Below are the code and all the weights of a small trained network. Each question names an input and a class and asks about switching units off, where a switched-off unit gives its printed mean instead of its output.

import numpy as np


def w(rows, s, z=0):
    codes = np.array(rows[::2]) - 128.0
    scale = np.full(codes.shape[1], s)
    scale[-1] = z or s
    return codes * scale


def f(y):
    return np.maximum(y, 0)


def log_softmax(a):
    a = a - a.max(-1, keepdims=True)
    return a - np.log(np.exp(a).sum(-1, keepdims=True))


def net(x, mask):
    res = np.array(x, float).reshape(1, 6) / 4 @ E
    y = f(res @ A[0][:, :-1].T + A[0][:, -1])
    res = res + np.where(mask, y, B[0][:, -1]) @ B[0][:, :-1]
    return log_softmax(res[-1] @ U[:, :-1].T + U[:, -1])


A, B = {}, {}
E = w([
[61,210,122,241],'x0',
[105,95,41,195],'x1',
[253,157,112,159],'x2',
[92,102,144,105],'x3',
[118,14,161,160],'x4',
[107,140,43,72],'x5',
],0.0061)
A[0] = w([
[145,48,248,134,94],'n0',
[116,75,72,50,150],'n1',
[157,210,163,34,40],'n2',
[96,163,124,241,143],'n3',
[20,106,160,138,187],'n4',
[155,102,20,147,255],'n5',
[212,125,232,137,188],'n6',
],0.016,0.0027)
B[0] = w([
[114,20,198,107,245],'n0',
[154,85,31,94,218],'n1',
[99,240,190,121,210],'n2',
[93,187,141,216,241],'n3',
[35,93,136,84,241],'n4',
[211,105,84,201,221],'n5',
[252,138,144,99,254],'n6',
],0.023,0.0086)
U = w([
[75,84,169,213,83],'0',
[157,2,137,55,159],'1',
[25,123,114,35,158],'2',
[203,140,31,159,204],'3',
[131,232,150,202,143],'4',
[221,153,185,83,3],'5',
[161,171,148,62,104],'6',
],0.0062,0.0044)

Each question gives the input, the list of numbers given to net, and the class t.
The units are the neurons (one row each of A and B). Each row of codes is followed by its name. A weight is (code - 128) times the scale printed after its matrix; where a second scale follows, it is the last column's (A, B and U).
mask holds one flag per neuron, in row order. A switched-off neuron (its flag False) gives its mean, the last column of its row in B, instead of its output. The means were averaged over made-up inputs and are rounded, as every weight is.
A unit's drop is (log p(t) with every unit on - log p(t) with that unit switched off) / (log p(t) with every unit on - log p(t) with every unit switched off).
The circuit of an input: a set's keep is (log p(t) with only the set's units on - log p(t) with every unit switched off) / (log p(t) with every unit on - log p(t) with every unit switched off). Starting from all 7 units, units are removed one at a time, each time the one whose removal leaves the highest keep (on an exact tie, the one counted first), for as long as the keep stays at least 0.8.
circuit, biggest first: the units of the circuit, biggest drop first
unit that matters most: the unit with the biggest drop
top k neurons: the k neurons with the biggest drops, biggest first
drop when u is switched off: that unit's drop, to one decimal
input [0,-2,-8,-3,-8,6], class 2: circuit, biggest first	(n6 n5)
input [7,1,5,-7,-2,6], class 4: top 4 neurons	(n3 n1 n6 n0)
input [-5,8,0,5,8,4], class 3: circuit, biggest first	(n5)
input [-8,-1,-5,6,-7,-1], class 2: top 3 neurons	(n6 n2 n5)
input [-2,5,-2,-8,-7,-5], class 4: circuit, biggest first	(n1 n0)
input [0,3,0,4,1,-2], class 0: top 2 neurons	(n6 n1)
input [-5,-5,-1,6,-2,8], class 2: top 2 neurons	(n6 n2)
input [-6,8,-2,-2,-5,-5], class 3: circuit, biggest first	(n0 n5)
input [-6,-5,0,4,-3,7], class 6: top 2 neurons	(n2 n4)
input [6,-4,8,-6,3,-7], class 5: top 2 neurons	(n6 n0)
input [-7,6,-7,-8,-4,-3], class 3: top 4 neurons	(n0 n4 n5 n1)
input [5,-1,-7,-4,-1,0], class 2: top 4 neurons	(n4 n5 n6 n0)
input [-2,-6,-5,-8,-5,-1], class 4: top 3 neurons	(n2 n0 n1)
input [6,7,-4,-8,4,6], class 4: unit that matters most	n3
input [-7,-8,1,1,-2,-6], class 5: top 2 neurons	(n2 n6)
input [-6,-2,7,2,-2,1], class 5: top 4 neurons	(n2 n6 n3 n4)
input [-2,-5,-4,7,-5,4], class 2: circuit, biggest first	(n6 n5)
input [7,-3,0,7,4,3], class 2: drop when n5 is switched off	0.5
input [-3,1,4,-1,-4,-7], class 5: drop when n6 is switched off	0.3
input [6,-8,6,1,-5,2], class 4: circuit, biggest first	(n2)
input [-8,7,-7,1,-5,7], class 3: drop when n3 is switched off	0.0
